Below is a small trained network, with its code and all its weights. Each question gives an input and a target symbol and asks what happens when units are switched off, that is, made to give their printed mean instead of their output.

import numpy as np


def w(rows, s, z=0):
    codes = np.array(rows[::2]) - 128.0
    scale = np.full(codes.shape[1], s)
    scale[-1] = z or s
    return codes * scale


def f(y):
    return y / 2 * (1 + np.tanh(0.7978845608 * (y + 0.044715 * y**3)))


def softmax(a):
    e = np.exp(a - a.max(-1, keepdims=True))
    return e / e.sum(-1, keepdims=True)


def log_softmax(a):
    a = a - a.max(-1, keepdims=True)
    return a - np.log(np.exp(a).sum(-1, keepdims=True))


def net(x, mask):
    ids = ['αδλμξπσφψω'.index(c) for c in x.split()]
    T = len(ids)
    res = E[ids] + P[:T]
    u = 0
    for l in range(2):
        r = res
        for j in range(2):
            rows = slice(2 * j, 2 * j + 2)
            q, k, v = (r @ M[l][rows].T for M in (Q, K, V))
            z = softmax(np.where(np.tri(T) > 0, q @ k.T / 2**0.5, -1e9)) @ v
            o = O[l][rows]
            res = res + np.where(mask[u + j], z, o[:, -1]) @ o[:, :-1]
        u += 2
        y = f(res @ A[l][:, :-1].T + A[l][:, -1])
        res = res + np.where(mask[u : u + 8], y, B[l][:, -1]) @ B[l][:, :-1]
        u += 8
    return log_softmax(res[-1] @ U[:, :-1].T + U[:, -1])


Q, K, V, O, A, B = {}, {}, {}, {}, {}, {}
E = w([
[92,118,187,133,159,143,63,194,77],'α',
[129,147,232,150,193,148,106,173,137],'δ',
[152,193,187,94,185,99,135,184,116],'λ',
[139,195,188,118,212,168,177,143,179],'μ',
[39,70,228,186,179,182,126,94,141],'ξ',
[40,2,142,97,95,168,119,93,38],'π',
[140,80,174,76,124,179,237,108,108],'σ',
[117,149,186,90,34,36,62,126,91],'φ',
[3,210,90,167,106,124,122,75,203],'ψ',
[132,196,30,41,75,75,192,90,118],'ω',
],0.0072)
P = w([
[138,103,80,143,151,135,102,162,125],'0',
[58,108,181,71,158,120,142,181,127],'1',
[48,120,190,67,148,126,148,167,123],'2',
[73,87,188,88,134,113,171,131,171],'3',
[78,113,196,95,122,118,172,119,148],'4',
[91,148,203,92,114,129,170,109,132],'5',
[98,171,203,107,107,135,163,98,111],'6',
[108,192,195,115,96,138,161,88,101],'7',
[126,206,185,123,87,148,158,76,96],'8',
[126,222,185,137,86,152,156,76,80],'9',
[135,255,183,141,92,158,146,75,55],'10',
],0.01)
Q[0] = w([
[38,164,252,86,125,137,172,101,138],'L0H1',
[128,230,154,138,142,193,98,119,17],'L0H1',
[111,217,172,106,82,161,148,79,47],'L0H2',
[72,105,242,80,169,162,169,142,131],'L0H2',
],0.013)
K[0] = w([
[112,140,136,103,63,110,191,8,110],'L0H1',
[193,157,141,176,104,165,114,19,100],'L0H1',
[173,154,97,189,81,144,119,72,128],'L0H2',
[102,179,160,111,44,105,157,54,149],'L0H2',
],0.012)
V[0] = w([
[45,18,140,172,94,165,85,104,68],'L0H1',
[126,142,232,218,197,148,71,161,193],'L0H1',
[176,22,171,89,190,206,188,164,78],'L0H2',
[196,115,171,86,56,2,46,193,26],'L0H2',
],0.0076)
O[0] = w([
[68,253,43,219,65,200,239,153,76,158],'L0H1',
[238,175,214,163,81,206,85,213,219,2],'L0H1',
[212,226,159,198,175,101,38,58,57,66],'L0H2',
[144,45,162,241,39,31,144,161,88,105],'L0H2',
],0.0073,0.0021)
A[0] = w([
[194,169,245,143,115,157,83,109,138,175],'L0N1',
[54,65,217,106,142,150,171,165,117,255],'L0N2',
[104,197,118,122,146,81,154,43,63,250],'L0N3',
[144,207,208,170,36,215,203,199,148,237],'L0N4',
[188,97,125,184,111,105,64,202,96,169],'L0N5',
[209,70,222,79,140,119,39,131,181,186],'L0N6',
[131,227,67,190,118,195,183,168,120,180],'L0N7',
[140,253,146,85,198,183,94,95,102,190],'L0N8',
],0.0073,0.003)
B[0] = w([
[207,128,218,128,150,159,78,127,129,175],'L0N1',
[133,146,109,52,74,73,195,66,162,255],'L0N2',
[34,127,172,143,157,118,159,103,52,228],'L0N3',
[179,211,170,175,32,218,134,167,109,234],'L0N4',
[76,118,142,146,106,85,139,226,68,137],'L0N5',
[131,67,122,2,123,113,63,193,107,150],'L0N6',
[99,212,62,162,82,182,121,174,90,176],'L0N7',
[125,122,132,116,188,238,146,38,101,212],'L0N8',
],0.0065,0.0092)
Q[1] = w([
[82,175,182,90,74,153,170,60,72],'L1H1',
[89,138,196,26,58,142,165,36,61],'L1H1',
[73,169,210,1,20,129,215,98,94],'L1H2',
[158,105,90,190,157,103,98,191,151],'L1H2',
],0.0047)
K[1] = w([
[169,94,40,150,148,123,79,155,147],'L1H1',
[173,110,2,174,148,141,76,159,140],'L1H1',
[187,87,20,194,182,150,71,147,120],'L1H2',
[105,173,200,90,126,138,149,108,120],'L1H2',
],0.0058)
V[1] = w([
[112,3,162,53,172,12,109,117,97],'L1H1',
[160,150,200,220,78,94,133,169,42],'L1H1',
[221,88,194,75,106,109,44,219,223],'L1H2',
[38,107,51,173,25,54,150,221,112],'L1H2',
],0.0056)
O[1] = w([
[139,254,204,82,122,47,123,76,49,3],'L1H1',
[163,74,147,194,254,96,168,190,81,222],'L1H1',
[25,186,238,114,85,89,104,217,186,83],'L1H2',
[229,193,90,89,170,95,250,217,130,141],'L1H2',
],0.0049,0.013)
A[1] = w([
[185,169,145,155,90,188,101,158,101,21],'L1N1',
[146,50,74,144,97,161,113,92,125,250],'L1N2',
[97,127,109,141,47,121,47,77,141,230],'L1N3',
[221,193,92,93,153,95,184,109,102,146],'L1N4',
[254,90,85,96,149,115,128,114,148,18],'L1N5',
[144,61,114,158,84,174,106,96,140,186],'L1N6',
[181,178,127,109,92,113,113,91,116,50],'L1N7',
[84,211,169,86,74,102,83,81,111,23],'L1N8',
],0.0075,0.0019)
B[1] = w([
[55,31,42,167,185,40,70,126,206,191],'L1N1',
[143,255,151,136,131,83,115,88,172,238],'L1N2',
[255,82,138,113,112,158,167,101,82,181],'L1N3',
[73,60,150,182,6,103,96,86,157,220],'L1N4',
[50,187,85,124,40,129,30,159,50,194],'L1N5',
[175,208,148,139,125,86,106,124,163,210],'L1N6',
[110,81,89,128,189,80,138,89,186,145],'L1N7',
[227,95,11,107,160,85,81,159,137,249],'L1N8',
],0.0059,0.013)
U = w([
[203,39,74,134,202,175,173,217,90,114],'α',
[3,90,201,164,90,163,53,153,139,16],'δ',
[163,235,138,105,156,72,64,207,102,209],'λ',
[173,64,124,60,110,195,33,142,97,71],'μ',
[146,126,123,211,162,112,78,106,234,2],'ξ',
[60,183,45,188,96,164,91,149,40,22],'π',
[206,191,222,173,200,168,136,30,30,236],'σ',
[211,156,239,223,14,76,196,142,136,153],'φ',
[143,187,92,12,38,233,191,166,204,177],'ψ',
[64,43,55,95,168,41,139,59,162,199],'ω',
],0.0037,0.0023)

Each question gives the input, a string of symbols that net reads in full, and the target symbol t.
The units are the heads (2 rows each of Q, K, V and O) and the neurons (one row each of A and B). Each row of codes is followed by its name. A weight is (code - 128) times the scale printed after its matrix; where a second scale follows, it is the last column's (O, A, B and U).
mask holds one flag per unit, layer by layer, with each layer's heads first. A switched-off unit (its flag False) gives its mean, the last column of its rows in O or B, instead of its output. The means were averaged over made-up inputs and are rounded, as every weight is.
A unit's drop is (log p(t) with every unit on - log p(t) with that unit switched off) / (log p(t) with every unit on - log p(t) with every unit switched off).
The circuit of an input: a set's keep is (log p(t) with only the set's units on - log p(t) with every unit switched off) / (log p(t) with every unit on - log p(t) with every unit switched off). Starting from the 12 units with the biggest drops (on a tie, the unit counted first), units are removed one at a time, each time the one whose removal leaves the highest keep (on an exact tie, the one counted first), for as long as the keep stays at least 0.8.
units of the circuit, in order: the units of the circuit, biggest drop first
top k neurons: the k neurons with the biggest drops, biggest first
k most important neurons of layer l: the k neurons of layer l with the biggest drops, biggest first
input ψ α λ ω ξ φ λ σ μ, target ψ: top 2 neurons	(L0N3 L0N7)
input α σ α α, target σ: units of the circuit, in order	(L0H2 L1N8)
input δ μ ω α, target δ: units of the circuit, in order	(L1H2 L0H1 L1N8)
input δ α σ μ σ, target δ: top 2 neurons	(L0N3 L0N1)
input ω α α μ δ λ α δ σ ψ π, target ψ: units of the circuit, in order	(L0H2)
input ψ λ ω α ψ σ ψ α ω φ, target ψ: 2 most important neurons of layer 1	(L1N1 L1N4)
input δ φ α π δ α π ψ π λ, target δ: units of the circuit, in order	(L0H1 L1H2 L0N1 L0N3)
input φ λ λ α σ σ ω, target φ: units of the circuit, in order	(L0H2 L1H2 L1H1 L1N4)
input φ ψ α π λ δ μ ξ ω ψ, target ω: units of the circuit, in order	(L0H1 L0N4)
input ω σ φ, target ω: top 2 neurons	(L0N4 L1N7)
input ξ δ δ λ α, target ξ: top 2 neurons	(L0N7 L0N4)
input π ξ φ ω α μ ω μ, target π: top 2 neurons	(L1N5 L0N7)
input α δ ξ φ ξ, target φ: top 2 neurons	(L1N8 L0N2)
input μ α λ, target μ: 2 most important neurons of layer 1	(L1N8 L1N3)
input μ δ ω π α π ω ω, target ω: units of the circuit, in order	(L0H1)
input ψ φ ξ ω φ ω δ α λ ψ, target ψ: units of the circuit, in order	(L0H2 L1H1)
input α μ ξ λ ω σ δ α α μ σ, target α: top 3 neurons	(L1N2 L0N5 L0N4)
input ψ σ μ μ σ, target σ: units of the circuit, in order	(L0H2 L0N8)
input ω ξ μ α μ ω λ λ μ, target ω: 2 most important neurons of layer 1	(L1N7 L1N4)
input μ μ λ φ φ, target μ: top neuron	(L1N8)
input α λ α μ π, target α: 3 most important neurons of layer 1	(L1N2 L1N5 L1N4)
input μ σ α α, target μ: top 2 neurons	(L0N6 L1N8)
input λ σ ψ δ δ σ μ, target λ: top 3 neurons	(L0N6 L1N8 L0N3)
input α λ λ ψ α σ σ ω α, target α: top 2 neurons	(L0N5 L1N4)
input π ξ δ μ λ ω ψ δ σ σ ξ, target π: top 2 neurons	(L1N5 L0N7)
input ξ ω σ μ δ α λ ω ψ ω, target ω: top 2 neurons	(L0N4 L0N1)
input φ π ψ σ μ, target φ: top 2 neurons	(L1N4 L0N5)
